Each row is followed by its group and then its class within the group.
-16,-42,69,127,20,-17,-148,-85,67,89,3,-338,255,43,130,-190,-143,230,-8,-114,64,284,-87,-28,-149,-46,-5,-7,99,-72,-38,-125,98,-125 : CZ/CT
55,-50,107,-34,149,-98,-197,-96,-10,65,32,-569,73,-49,131,-65,-53,106,-101,-130,37,134,2,-33,-190,-135,-92,-86,277,158,-12,-11,131,-36 : PR/QN
-218,31,206,17,-55,-48,268,-19,63,5,82,-59,-23,-148,-51,9,-87,153,-7,-42,-91,12,-112,-46,-96,-49,-12,64,255,26,-3,-45,112,194 : RN/Lq
-83,-110,84,-51,96,-59,76,-116,139,-146,170,-346,152,-1,255,-188,149,170,75,-70,69,-226,-42,-22,-142,-269,-3,1,409,338,7,-117,189,32 : RN/PN
-15,-80,101,95,118,-42,-230,-107,135,121,79,-315,175,-63,149,-192,38,235,60,-149,111,156,-87,-44,-129,-201,44,59,519,110,-31,-73,112,-197 : CZ/QB
-55,-2,63,74,81,-38,39,10,83,-6,53,-241,123,54,226,-325,-40,286,19,-117,53,111,-52,-68,-132,-172,45,-27,259,124,103,-138,150,-188 : RN/PN
-37,-27,37,39,148,-65,-83,-89,55,110,60,-446,132,-7,205,-246,-33,270,-55,-152,115,220,-130,-105,-200,-119,18,-94,207,166,-35,-134,171,-121 : CZ/CT
-77,-27,58,-29,22,-123,9,-31,121,-27,148,-130,67,33,100,-151,34,257,-118,-42,41,-51,-14,-25,-85,-35,14,-57,260,54,-28,-77,105,16 : RN/PN
-41,11,111,35,60,-76,-158,-49,208,128,28,-226,93,-61,97,-161,9,127,-9,-171,76,43,-114,21,-92,-154,96,75,221,88,-36,11,125,-86 : CZ/QB
-108,54,92,31,-9,-49,65,-68,148,-14,81,-94,89,1,140,-123,-47,186,2,7,13,76,-81,-102,-36,-53,22,-25,201,108,26,-81,107,-49 : RN/PN
-3,22,166,21,-43,-28,-76,12,99,-35,62,-373,179,9,96,-241,-36,128,10,-72,52,-38,59,-199,-141,-198,55,15,339,91,21,-61,46,-119 : RN/Lq
-62,163,12,127,129,-17,-331,-42,149,130,-57,-363,43,23,-24,-178,-121,-33,-43,-63,46,371,-53,-113,-98,301,11,-46,14,191,11,-92,33,-32 : PR/PB
20,15,35,32,146,-63,-54,-54,149,74,25,-347,149,-47,232,-159,-4,221,-44,-141,89,138,-140,-98,-159,-125,-7,-19,228,131,49,-144,154,-103 : CZ/CT
-77,-148,-147,16,196,-77,-162,-195,193,97,56,-287,-21,22,222,-63,60,94,-59,-58,21,153,-45,-121,-197,-26,-134,-95,112,263,-25,-56,85,-12 : PR/Rz
-61,-76,-35,177,25,-86,-100,-108,90,25,79,-325,75,40,278,-173,43,221,-64,-41,2,51,19,-29,-146,-95,-8,47,265,154,-100,-138,153,22 : RN/PN
-114,-60,34,-12,202,-179,109,-69,67,71,38,-242,101,0,179,-70,58,165,3,-118,68,-32,-39,-96,-147,-68,-45,28,322,224,-27,-88,90,-27 : CZ/CT
-124,25,-73,-94,189,-21,-69,-143,116,66,49,-287,39,-45,201,77,98,99,-39,-86,30,38,-61,-93,-126,9,-31,58,254,259,6,20,106,80 : PR/PB
-119,36,-209,5,386,-65,-104,-45,150,150,107,-367,-26,-29,182,-116,179,0,-85,-81,82,48,-28,-14,-75,-102,-60,-185,445,226,2,-142,22,90 : PR/PB
-82,-22,116,-49,83,-26,-32,-141,63,53,101,-318,59,-104,109,-43,7,138,-123,8,110,-38,-34,22,-81,-180,-233,-3,279,39,10,97,76,53 : PR/Rz
-31,27,253,115,-66,-24,8,-49,266,43,35,-184,39,123,60,-227,-121,228,-30,-53,31,85,-93,-78,-137,-67,-7,10,364,213,2,-134,13,-107 : RN/PN
-153,35,18,-38,32,-72,-87,-53,213,182,65,-133,-192,47,105,165,56,-42,-62,-63,11,19,-19,-26,-21,-26,-139,4,287,252,39,-40,8,203 : PR/PB
-111,38,-8,29,358,-68,-39,-58,99,154,120,-227,141,-67,108,-104,-4,83,33,-67,55,80,-107,-4,-57,-157,-29,95,173,144,-34,-4,101,-63 : CZ/CT
-68,59,89,115,166,-53,-156,-73,322,85,14,-242,23,165,113,-38,-118,-12,-71,-108,-19,21,22,-28,-176,-85,-4,-58,239,394,-7,-31,182,2 : PR/PB
73,-105,64,135,59,-125,-213,-102,143,135,107,-275,69,-34,59,-203,-81,191,180,-167,81,174,-63,-22,-119,-140,8,7,196,34,-86,17,121,-177 : CZ/QB
-49,7,-67,44,268,-101,-237,-93,190,52,40,-414,66,-56,199,-121,-44,46,-90,-78,89,51,-5,-1,-129,-177,8,-55,429,203,7,26,87,-31 : PR/Rz
-73,-4,66,-66,214,-70,188,-47,-84,60,208,-464,134,-69,140,-181,15,47,-42,-60,117,81,-88,-25,-173,-132,-62,-97,265,167,15,-118,53,3 : RN/LC
-71,17,86,-32,158,-87,-234,-133,185,187,89,-368,36,29,216,13,31,39,-95,-74,206,13,-7,-9,-176,-101,-77,-73,334,284,-2,7,167,-2 : PR/PB
-9,-70,83,7,34,-53,-118,-75,72,104,5,-124,-57,6,43,-97,48,161,-10,-102,4,109,-74,-33,-72,-34,26,-11,93,85,23,-14,137,-43 : CZ/DJ
-7,10,145,61,71,-64,175,-26,-68,-1,115,-262,123,0,66,-282,-87,205,36,-29,44,65,-143,-126,-158,-21,58,1,125,159,17,-127,94,-95 : RN/LC
-52,38,150,53,66,-3,-131,-164,144,-13,86,-331,96,161,173,-229,-29,239,-42,-22,55,56,-27,-85,-98,-135,3,-26,347,241,66,-67,181,-26 : RN/Lq
-59,30,4,9,200,-18,-130,-15,146,114,-91,-328,41,-11,90,-21,-54,3,-69,-50,26,24,-10,-48,-116,-108,-74,6,234,225,-9,51,93,76 : PR/PB
-15,-79,81,23,4,-62,-178,-117,90,49,48,-135,82,-76,170,-96,18,161,37,-113,97,-62,-96,-37,-117,-93,-1,40,151,8,-75,-59,156,-182 : CZ/QB
99,-67,9,137,-176,-78,4,-83,-45,-111,9,-112,72,22,61,-338,-118,292,84,-28,13,184,-93,-30,-199,-101,37,53,65,70,-2,-156,72,-162 : RN/LC
-49,-67,58,1,-4,-83,-14,-64,175,22,98,-175,74,11,145,-176,-14,161,-7,-42,32,55,-48,-36,-236,-109,24,-61,282,82,60,-51,128,-23 : RN/PN
-37,-14,-7,-54,-168,-121,-5,86,-99,164,104,-403,103,73,97,-152,2,316,-7,-101,38,175,-124,-40,-194,-82,-1,89,270,61,-52,-27,65,-44 : CZ/DJ
5,-29,128,15,10,-108,-232,-151,122,70,7,-280,5,-53,182,-59,-37,165,32,-143,45,53,-59,-24,-150,-41,-41,-15,166,24,-89,-21,145,-101 : CZ/DJ
20,55,113,58,-147,-66,-56,-10,94,-13,40,-433,128,-25,200,-212,-22,137,-31,-89,39,122,-39,-93,-157,-13,17,-34,200,273,6,-113,112,-8 : RN/Lq
-59,109,180,22,85,-101,-80,-15,43,63,81,-524,179,10,250,-267,-4,192,-127,-111,56,80,13,-119,-156,-138,9,64,364,242,4,-217,150,-62 : RN/Lq
71,0,76,43,29,-93,-48,-17,106,43,27,-215,123,-5,90,-240,-43,129,7,-4,6,39,-21,-67,-95,-59,50,-47,226,134,-39,-181,45,-163 : RN/PN
-1,-25,126,120,-55,-66,-124,-182,126,88,18,-347,3,-21,132,-153,-10,251,-49,-145,70,-29,-69,-307,-51,-12,-45,66,256,179,-115,-80,101,-58 : CZ/DJ
-72,28,183,-111,89,-76,140,-99,-26,30,218,-391,64,3,110,-180,-24,187,-28,-76,68,70,13,-96,-182,-88,-7,130,366,184,36,34,187,29 : RN/Lq
11,-50,180,-54,8,-45,46,-34,-66,103,174,-366,69,-7,172,-126,-14,144,57,-63,35,-60,-52,-69,-120,-98,4,52,225,89,-13,-9,106,-15 : RN/LC
55,40,117,109,-9,-99,-104,-94,124,77,17,-306,179,-46,89,-397,-157,322,20,-66,84,299,-80,-53,-152,-197,64,10,177,-35,69,-61,150,-194 : RN/LC
-65,46,41,0,147,-46,-24,-74,109,94,142,-350,169,-69,170,-251,39,259,2,-254,63,22,59,21,-123,-47,45,15,359,53,72,-159,179,-104 : RN/PN
-90,-5,128,-33,90,-92,103,-113,36,68,102,-288,191,-125,96,-207,60,169,-25,-111,24,43,-137,-108,-171,-144,102,334,274,128,8,-42,104,-10 : RN/LC
-86,11,191,-251,-168,-86,30,-16,-2,102,42,-228,-28,19,23,-117,-103,205,20,-78,6,160,-100,-53,-172,20,-70,28,247,128,-59,-70,33,58 : CZ/DJ
23,-23,177,70,-68,-121,-46,-69,72,42,123,-227,110,273,161,-652,-101,393,-22,-69,40,82,-51,-92,-210,-94,5,20,295,180,58,-149,179,-88 : RN/Lq
-62,82,126,-88,89,21,57,-16,-59,-15,142,-381,107,-61,210,-222,-77,96,102,-55,71,156,-56,-55,-117,-38,-21,49,230,50,21,-91,91,-10 : RN/Lq
-34,-139,-39,5,0,-124,-3,-78,26,-62,136,-48,-9,-16,118,-99,44,295,-32,-117,19,-9,-124,-188,-153,-39,-31,52,268,216,-64,-61,184,3 : CZ/DJ
-128,61,114,42,4,-3,102,-75,40,-33,90,-202,30,-95,136,-64,-20,100,19,-60,29,56,-192,-21,-122,-11,-32,33,168,210,-62,-7,106,38 : CZ/CT
-108,85,74,-6,158,-48,18,-43,137,62,125,-363,56,-173,216,-135,42,194,95,-111,124,12,-79,-5,-143,-13,-23,2,344,333,11,-82,106,20 : CZ/CT
-17,-76,-54,17,-128,-67,29,-131,124,-21,109,-109,153,23,337,-208,42,243,27,-23,-20,-64,-114,-78,-84,0,3,-37,200,247,-36,-176,157,-16 : RN/PN
-38,-171,101,-50,58,-128,134,-77,29,-35,187,-322,169,108,252,-227,42,284,-49,-49,-25,6,-40,-104,-238,-81,44,-15,304,79,-27,-99,165,15 : RN/PN
-56,-51,78,-58,62,-30,-165,-113,-13,104,223,-342,36,-59,128,-18,-2,255,-13,-74,15,76,-111,-69,-137,3,-29,65,244,144,-49,-22,121,55 : CZ/CT
-375,-134,40,56,240,-60,-134,-68,86,80,76,-496,147,-169,237,-207,-89,160,-76,-108,18,148,-2,-147,-193,-239,-39,-91,240,280,51,-36,205,-171 : PR/QN
-78,-118,29,-76,148,-37,-170,-87,145,19,155,-464,132,47,241,-126,110,167,-153,-29,-10,-31,130,11,-103,-152,-65,-35,461,101,29,-75,162,-13 : PR/Rz
-6,-72,115,-8,59,-78,191,-5,-68,142,116,-240,152,18,184,-222,103,261,-17,-60,-48,45,17,20,13,-125,-14,71,290,24,-67,-125,96,-94 : RN/LC
-65,4,147,-7,-5,-20,285,-35,-143,-29,205,-143,71,-263,66,-57,-46,192,-15,28,-19,-108,61,45,-127,-22,-16,57,348,-44,-21,3,100,158 : RN/LC
-13,12,141,38,-5,-68,-110,-34,78,97,153,-247,24,107,121,-261,-96,302,-3,-55,53,125,15,-54,-113,-84,4,66,271,83,34,-165,139,-89 : RN/PN

Each row is followed by its group and then its class within the group.
-4,-98,-193,-21,-103,314,-139,-88,-2,-94,-18,-84,123,-69,2,77,-138,98,5,91,-166,-47,-18,60,95,54,-21,207,-20,269,-256,96,26,195 : N/LG
97,37,-106,-127,-59,257,31,20,71,11,-28,-68,161,3,-60,-19,-94,30,58,-16,385,23,-36,-98,-18,-71,-71,42,-67,265,34,-227,0,46 : H/QT
183,-33,-191,-41,-45,149,17,3,16,17,-159,-38,49,63,-151,-25,-49,25,-27,58,-41,122,-46,-6,2,12,-119,60,-93,188,51,-174,-8,115 : H/Zt
152,-55,-22,32,-59,260,-190,-75,-2,-1,-121,-58,52,52,-64,-12,35,45,-76,103,-344,86,-41,150,260,-52,-65,178,-73,-22,-87,24,-82,-23 : N/TQ
566,98,519,-152,123,297,-93,49,11,-50,-90,-35,71,-73,-70,-106,307,-50,-19,29,189,147,61,-325,-74,-22,-19,-197,-170,210,181,-126,79,-84 : H/Zt
141,60,26,-105,187,260,0,0,-84,-63,-48,-61,15,-12,-62,-42,65,5,70,79,211,12,-84,-193,-64,-37,116,65,-29,54,1,-1,-53,30 : H/QT
189,62,-107,-123,15,274,164,-20,61,-30,-28,-46,97,34,-47,-49,77,23,0,49,235,272,8,-72,-20,-156,-113,-2,-136,412,107,-137,53,16 : H/Zt
98,-51,-31,35,101,175,-268,-64,-18,-63,-63,-91,114,53,-124,-59,210,96,-125,103,78,70,566,-30,-4,65,-53,58,-149,-183,-247,-20,59,191 : N/LG
51,13,-189,-60,-51,206,50,17,-1,-186,-53,-127,70,-11,-20,-50,43,-3,15,-2,218,11,4,-58,41,-49,-58,60,-65,168,48,-22,-13,80 : H/Zt
176,80,-139,-141,-14,172,105,32,54,27,-79,-69,9,15,-76,-31,64,-13,-122,-33,185,37,-25,-56,-83,1,-101,-48,-201,340,76,-101,2,20 : H/Zt
-9,-125,-234,-12,-62,354,-208,-115,-93,-62,-39,-203,147,170,-67,153,-75,164,-135,120,78,-12,-189,35,75,31,-69,294,-121,30,-347,48,-11,289 : N/LG
-17,-3,-86,-204,566,147,68,-9,-13,-16,-8,-139,-66,1,-2,39,-5,9,-4,24,352,12,-30,-61,29,-71,-46,94,-26,182,-7,-74,-34,121 : H/Zt
66,14,-55,-24,-28,94,-49,-36,90,9,4,-37,21,1,-52,60,-44,20,6,68,135,-42,-84,-15,289,-40,-53,74,-138,260,-112,-4,14,71 : H/QT
157,-5,-136,-182,-19,408,9,-30,16,-205,-94,-111,63,-9,-48,-50,-56,-33,123,27,10,43,-23,-99,17,-90,-90,77,-76,536,-18,-48,8,79 : H/QT
214,19,-114,-130,-39,263,36,48,26,-57,-40,-5,50,-33,-15,-56,-47,23,51,-96,213,31,-176,-61,22,52,-15,-41,-38,257,95,-77,24,-39 : H/QT
116,-97,-209,-153,-48,246,67,-3,-354,10,30,-184,20,-34,-119,14,53,-115,35,100,164,48,-49,-54,-38,-64,-142,89,-28,30,-66,-66,-25,41 : H/Zt
94,-59,-38,35,-133,311,-168,-103,-40,11,-97,-130,57,122,6,20,-53,66,-109,108,-119,132,16,104,48,8,-16,174,-90,-156,-213,24,19,146 : N/TQ
22,-110,-190,94,-33,217,-262,-142,-165,-82,-70,-114,85,16,-50,74,39,71,-29,138,-13,33,-22,14,80,30,1,193,-19,-161,-354,158,32,157 : N/TQ
166,16,-68,-58,-45,128,82,23,147,-21,-85,-46,36,24,-25,12,-124,-29,-29,16,14,55,5,153,20,-217,-253,108,-226,566,92,-98,30,107 : H/Zt

Each row is followed by its group and then its class within the group.
-119,39,12,-7,-88,-48,-58,7,-80,110,17,31,-96,51,85,-68,-149,-142,-12,-24,-80,523,-28,247,83,-30,-11,-87,17,-94,30,-36,-12,-70 : NQ/[30]
96,-49,-55,-73,-57,63,40,-12,64,56,-1,-5,138,-35,-1,2,134,-59,-30,-37,-15,-85,-109,41,-86,-19,-50,-74,-15,-5,27,-10,-30,69 : Rt/[18]
155,-44,-117,-76,-81,-68,37,35,48,54,-45,40,78,-92,45,-36,11,-60,109,-10,7,69,-59,98,-27,-56,13,185,-84,-16,69,-60,-8,19 : NQ/[27]
-69,7,-88,10,92,-57,51,-15,55,55,-3,-65,9,151,-81,45,177,59,13,24,-40,3,54,-26,-62,-6,-67,-253,-14,47,67,89,-11,40 : Rt/[23]
26,-143,-33,98,-88,-23,-86,-9,-25,97,67,-48,51,24,97,55,11,-176,28,-21,79,364,-37,204,-17,-100,52,-52,59,-132,74,-114,65,-16 : NQ/[30]
-118,-73,19,93,37,12,-19,-30,-34,-6,25,-4,-61,87,-37,-58,55,-64,66,45,18,137,-46,20,-46,7,-253,-182,84,23,62,84,-57,14 : PM/[24]
128,-88,-75,-101,-65,-69,-18,8,4,58,23,4,70,-38,75,-37,-12,-132,-12,17,-1,212,19,161,16,-44,43,96,-2,-19,55,-86,-9,-53 : NQ/[30]
-173,-119,46,42,21,70,-61,62,-35,-47,33,-30,-2,168,-2,1,-28,-62,70,39,-23,129,-16,44,-32,13,5,-209,42,-20,90,62,-32,-37 : PM/[24]
-268,-100,-88,69,12,47,-43,52,-67,-88,46,8,-79,242,-68,-26,432,-42,121,6,-27,213,-7,37,13,13,-29,-253,98,11,7,74,-37,-21 : PM/[34]
20,-130,-55,-5,-100,30,-52,172,-24,60,73,2,15,69,80,-54,-8,-100,116,15,22,208,-5,205,-29,51,41,76,-20,-95,101,-96,54,26 : NQ/[30]
-39,-115,1,55,-12,16,-3,41,57,-8,83,-85,-1,175,-17,30,236,-63,46,6,38,-60,10,-27,-88,-46,-61,-301,-85,8,94,46,35,63 : Rt/[18]
115,23,-97,-112,34,-3,91,-46,114,182,28,-3,44,-9,-74,66,268,97,-79,3,44,-361,29,-11,-88,-13,-97,-126,-120,47,9,28,63,77 : Rt/[23]
-158,-88,7,85,-40,88,-75,51,-9,-13,95,-52,-44,108,-110,-155,53,-117,111,32,69,168,27,131,-11,-11,50,-231,15,-27,97,30,67,11 : PM/[24]
-128,-100,-189,-18,32,6,-7,9,-99,-65,-35,-59,-87,194,-148,-12,133,25,36,109,1,132,-31,-72,2,19,-1,-63,144,124,35,115,-18,-9 : PM/[34]
-44,83,102,-107,-46,1,18,-85,60,54,-25,-70,52,61,-3,88,102,13,-135,-3,-20,-163,97,-71,4,-9,-48,-308,-78,-28,-3,15,-34,45 : Rt/[23]
135,-108,-45,29,-99,60,-62,1,27,59,-7,49,56,101,95,-83,121,-127,49,-9,-11,304,-47,174,-16,-66,40,30,-36,-117,73,-54,-50,70 : NQ/[30]
67,-76,-127,36,-60,-20,-54,11,-10,25,93,-19,26,78,-23,-4,101,27,59,-26,18,63,-2,11,20,-40,9,-2,37,-45,58,-15,6,71 : Rt/[18]
-126,-219,-43,106,-11,-25,-97,10,-68,-47,29,-1,1,111,-54,42,115,-66,149,55,65,245,13,44,108,-27,28,-153,62,40,51,65,0,15 : PM/[34]
-27,-90,-105,-20,-32,-34,10,-29,22,65,-9,25,-15,75,-100,-16,70,123,29,-11,-18,-83,-28,13,-60,-50,-130,-134,-56,-85,32,129,-3,-5 : Rt/[18]
63,-18,28,-107,1,67,70,-27,87,74,18,23,16,57,-17,27,152,-40,-28,-32,75,-166,35,1,-14,12,21,-253,-116,-44,62,7,-36,76 : Rt/[23]
92,-154,44,-5,-10,52,94,29,79,32,26,-48,112,38,25,0,177,-48,-94,-21,28,-83,-1,34,-11,-46,24,-72,-118,-6,73,-65,7,67 : Rt/[18]
-192,-300,-153,74,-108,-49,-86,52,72,-23,-30,-96,-44,216,-63,19,137,16,138,-2,49,326,-15,106,-32,-60,-11,-52,130,-37,90,123,-19,18 : PM/[34]
41,145,17,-123,51,-33,44,23,74,123,-8,-90,26,99,-20,3,107,-9,-106,-28,33,-184,-34,-62,-50,-30,-59,-246,-53,0,49,-43,36,89 : Rt/[23]
5,-85,-47,69,-36,-41,64,70,3,-85,-4,-29,10,-43,29,-33,-48,-87,-57,36,115,124,-27,110,12,-51,70,61,9,-33,74,-49,-8,-35 : NQ/[27]
